Here is a tiny trained network, its code and every weight. The questions are about switching its units off for an input and a target symbol, where a switched-off unit gives its printed mean instead of its output.

import numpy as np


def w(rows, s, z=0):
    codes = np.array(rows[::2]) - 128.0
    scale = np.full(codes.shape[1], s)
    scale[-1] = z or s
    return codes * scale


def f(y):
    return y / 2 * (1 + np.tanh(0.7978845608 * (y + 0.044715 * y**3)))


def softmax(a):
    e = np.exp(a - a.max(-1, keepdims=True))
    return e / e.sum(-1, keepdims=True)


def log_softmax(a):
    a = a - a.max(-1, keepdims=True)
    return a - np.log(np.exp(a).sum(-1, keepdims=True))


def net(x, mask):
    ids = ['Φβγδζμπσ'.index(c) for c in x.split()]
    T = len(ids)
    res = E[ids] + P[:T]
    u = 0
    for l in range(2):
        r = res
        for j in range(3):
            rows = slice(4 * j, 4 * j + 4)
            q, k, v = (r @ M[l][rows].T for M in (Q, K, V))
            z = softmax(np.where(np.tri(T) > 0, q @ k.T / 4**0.5, -1e9)) @ v
            o = O[l][rows]
            res = res + np.where(mask[u + j], z, o[:, -1]) @ o[:, :-1]
        u += 3
        y = f(res @ A[l][:, :-1].T + A[l][:, -1])
        res = res + np.where(mask[u : u + 12], y, B[l][:, -1]) @ B[l][:, :-1]
        u += 12
    return log_softmax(res[-1] @ U[:, :-1].T + U[:, -1])


Q, K, V, O, A, B = {}, {}, {}, {}, {}, {}
E = w([
[138,4,127],'Φ',
[121,117,103],'β',
[123,108,115],'γ',
[130,115,107],'δ',
[125,67,102],'ζ',
[133,111,114],'μ',
[135,124,100],'π',
[126,122,100],'σ',
],0.022)
P = w([
[126,179,207],'0',
[39,73,108],'1',
[195,115,100],'2',
[29,55,111],'3',
[200,112,95],'4',
[26,47,103],'5',
[204,105,82],'6',
[19,43,102],'7',
[208,98,75],'8',
[17,38,97],'9',
[210,92,62],'10',
[13,25,97],'11',
[215,89,58],'12',
[1,32,84],'13',
],0.0067)
Q[0] = w([
[131,150,155],'L0H0',
[78,170,117],'L0H0',
[132,188,189],'L0H0',
[64,96,32],'L0H0',
[224,31,252],'L0H1',
[46,131,99],'L0H1',
[70,137,97],'L0H1',
[188,51,223],'L0H1',
[53,133,118],'L0H2',
[4,172,83],'L0H2',
[132,139,118],'L0H2',
[23,79,154],'L0H2',
],0.029)
K[0] = w([
[126,116,84],'L0H0',
[93,131,96],'L0H0',
[128,99,34],'L0H0',
[87,170,217],'L0H0',
[221,253,211],'L0H1',
[112,95,34],'L0H1',
[112,97,63],'L0H1',
[195,216,167],'L0H1',
[136,85,73],'L0H2',
[129,87,17],'L0H2',
[120,136,126],'L0H2',
[144,35,110],'L0H2',
],0.03)
V[0] = w([
[200,214,196],'L0H0',
[111,118,170],'L0H0',
[102,102,147],'L0H0',
[91,96,189],'L0H0',
[117,130,124],'L0H1',
[146,128,121],'L0H1',
[142,123,141],'L0H1',
[95,144,87],'L0H1',
[141,103,139],'L0H2',
[158,6,55],'L0H2',
[124,143,137],'L0H2',
[90,190,82],'L0H2',
],0.012)
O[0] = w([
[20,176,128,121],'L0H0',
[132,141,84,131],'L0H0',
[154,130,95,132],'L0H0',
[153,147,54,134],'L0H0',
[130,133,124,133],'L0H1',
[128,124,142,123],'L0H1',
[121,115,129,120],'L0H1',
[144,165,133,147],'L0H1',
[118,139,105,141],'L0H2',
[2,143,77,246],'L0H2',
[142,128,132,114],'L0H2',
[148,92,200,103],'L0H2',
],0.014,0.011)
A[0] = w([
[143,66,149,120],'L0N0',
[120,26,124,69],'L0N1',
[249,182,64,189],'L0N2',
[194,181,127,8],'L0N3',
[153,252,128,64],'L0N4',
[167,35,133,146],'L0N5',
[123,75,155,104],'L0N6',
[128,104,120,134],'L0N7',
[122,146,163,3],'L0N8',
[206,178,143,102],'L0N9',
[146,141,178,90],'L0N10',
[239,101,112,138],'L0N11',
],0.011,0.0046)
B[0] = w([
[123,64,68,132],'L0N0',
[122,185,103,185],'L0N1',
[6,185,191,252],'L0N2',
[107,51,93,115],'L0N3',
[182,162,142,104],'L0N4',
[128,79,38,185],'L0N5',
[142,68,107,115],'L0N6',
[128,150,122,168],'L0N7',
[86,84,125,98],'L0N8',
[59,57,207,130],'L0N9',
[108,89,200,109],'L0N10',
[88,45,116,212],'L0N11',
],0.019,0.0042)
Q[1] = w([
[123,129,125],'L1H0',
[144,128,115],'L1H0',
[181,116,196],'L1H0',
[48,143,62],'L1H0',
[127,135,64],'L1H1',
[99,136,165],'L1H1',
[54,166,66],'L1H1',
[253,64,226],'L1H1',
[149,93,225],'L1H2',
[102,151,27],'L1H2',
[133,144,111],'L1H2',
[59,4,104],'L1H2',
],0.026)
K[1] = w([
[132,127,130],'L1H0',
[105,132,112],'L1H0',
[79,125,110],'L1H0',
[197,128,159],'L1H0',
[103,127,76],'L1H1',
[142,149,139],'L1H1',
[110,170,56],'L1H1',
[154,59,240],'L1H1',
[133,142,129],'L1H2',
[140,115,141],'L1H2',
[142,122,146],'L1H2',
[254,165,199],'L1H2',
],0.034)
V[1] = w([
[176,184,66],'L1H0',
[219,53,222],'L1H0',
[246,80,117],'L1H0',
[212,255,172],'L1H0',
[152,113,174],'L1H1',
[110,52,48],'L1H1',
[65,112,149],'L1H1',
[127,100,147],'L1H1',
[166,150,125],'L1H2',
[124,129,129],'L1H2',
[159,149,127],'L1H2',
[131,121,126],'L1H2',
],0.0086)
O[1] = w([
[97,23,188,111],'L1H0',
[37,216,154,105],'L1H0',
[39,100,254,86],'L1H0',
[29,57,76,122],'L1H0',
[61,145,94,15],'L1H1',
[202,114,233,252],'L1H1',
[181,150,118,222],'L1H1',
[109,141,123,97],'L1H1',
[114,97,133,114],'L1H2',
[130,129,126,130],'L1H2',
[117,99,130,117],'L1H2',
[126,133,133,126],'L1H2',
],0.0097,0.02)
A[1] = w([
[5,127,133,75],'L1N0',
[88,170,74,126],'L1N1',
[73,93,101,72],'L1N2',
[163,122,131,79],'L1N3',
[32,88,100,143],'L1N4',
[103,225,194,88],'L1N5',
[110,141,100,170],'L1N6',
[157,158,143,79],'L1N7',
[25,127,133,186],'L1N8',
[156,107,150,5],'L1N9',
[129,93,74,39],'L1N10',
[98,191,135,172],'L1N11',
],0.015,0.018)
B[1] = w([
[254,221,12,181],'L1N0',
[140,80,162,223],'L1N1',
[122,158,214,135],'L1N2',
[107,103,159,198],'L1N3',
[142,20,116,196],'L1N4',
[144,80,85,191],'L1N5',
[105,116,44,219],'L1N6',
[85,103,138,165],'L1N7',
[8,123,166,224],'L1N8',
[88,190,106,180],'L1N9',
[105,157,167,139],'L1N10',
[128,223,203,254],'L1N11',
],0.03,0.0098)
U = w([
[136,114,253,90],'Φ',
[197,211,174,175],'β',
[208,100,85,194],'γ',
[98,122,165,113],'δ',
[234,62,203,188],'ζ',
[130,74,153,111],'μ',
[95,171,98,92],'π',
[70,188,197,2],'σ',
],0.0049,0.0079)

Each question gives the input, a string of symbols that net reads in full, and the target symbol t.
The units are the heads (4 rows each of Q, K, V and O) and the neurons (one row each of A and B). Each row of codes is followed by its name. A weight is (code - 128) times the scale printed after its matrix; where a second scale follows, it is the last column's (O, A, B and U).
mask holds one flag per unit, layer by layer, with each layer's heads first. A switched-off unit (its flag False) gives its mean, the last column of its rows in O or B, instead of its output. The means were averaged over made-up inputs and are rounded, as every weight is.
A unit's drop is (log p(t) with every unit on - log p(t) with that unit switched off) / (log p(t) with every unit on - log p(t) with every unit switched off).
The circuit of an input: a set's keep is (log p(t) with only the set's units on - log p(t) with every unit switched off) / (log p(t) with every unit on - log p(t) with every unit switched off). Starting from the 12 units with the biggest drops (on a tie, the unit counted first), units are removed one at a time, each time the one whose removal leaves the highest keep (on an exact tie, the one counted first), for as long as the keep stays at least 0.8.
circuit, biggest first: the units of the circuit, biggest drop first
unit that matters most: the unit with the biggest drop
top k neurons: the k neurons with the biggest drops, biggest first
k most important neurons of layer l: the k neurons of layer l with the biggest drops, biggest first
which heads matter: for each layer, one digit per head in row order, 1 if its drop is at least 0.15 and else 0, layers parted by /
input ζ δ δ μ γ π σ γ π β δ, target ζ: 3 most important neurons of layer 1 : [L1N8 L1N6 L1N11]
input π β μ σ σ β ζ β γ μ, target π: circuit, biggest first : [L1N8 L0H2 L1N0]
input γ β σ μ, target γ: circuit, biggest first : [L1H0]
input σ ζ β β γ γ β π β π, target σ: circuit, biggest first : [L0H2 L1N8]
input γ β δ σ β, target β: which heads matter : 011 / 110
input β ζ π, target ζ: which heads matter : 000 / 010
input π β σ μ π μ γ ζ, target π: circuit, biggest first : [L1N8 L1N0 L0H2]
input β π β, target β: circuit, biggest first : [L0H2 L1H0 L1N4 L0N9]
input π π ζ π μ μ β, target ζ: 2 most important neurons of layer 1 : [L1N8 L1N5]
input γ δ μ γ β σ β μ β μ Φ μ σ, target Φ: circuit, biggest first : [L1N3 L1N7 L1N0 L1H0]
input μ σ β Φ, target μ: top 4 neurons : [L0N11 L0N5 L1N4 L1N11]
input β μ β ζ, target β: which heads matter : 001 / 110
input γ β π μ σ γ ζ γ β δ β Φ, target γ: 2 most important neurons of layer 0 : [L0N2 L0N1]
input π γ β γ μ σ σ γ π β π δ, target π: 2 most important neurons of layer 0 : [L0N2 L0N11]
input ζ β π, target ζ: which heads matter : 000 / 100
input Φ γ β γ β ζ, target Φ: top 3 neurons : [L1N3 L1N9 L1N10]
input β γ γ π Φ π π, target Φ: which heads matter : 010 / 010
input γ π Φ β β γ μ Φ γ, target Φ: circuit, biggest first : [L1N0 L1N6 L1N5]
input Φ β β σ δ μ Φ β β β ζ β, target Φ: 3 most important neurons of layer 1 : [L1N3 L1N9 L1N10]
input β β μ δ, target β: top 3 neurons : [L1N11 L1N8 L1N4]
input β β γ σ β β β β β σ Φ, target Φ: most important neuron of layer 1 : [L1N9]
input β π Φ β β Φ ζ γ ζ, target ζ: top 3 neurons : [L0N5 L1N8 L1N11]
input β β γ μ γ μ γ π γ Φ, target β: top 4 neurons : [L0N1 L1N11 L1N8 L1N4]
input β γ π μ β μ γ β β γ Φ γ, target β: top 3 neurons : [L1N8 L1N11 L0N2]
input β γ γ π, target β: unit that matters most : L0H2
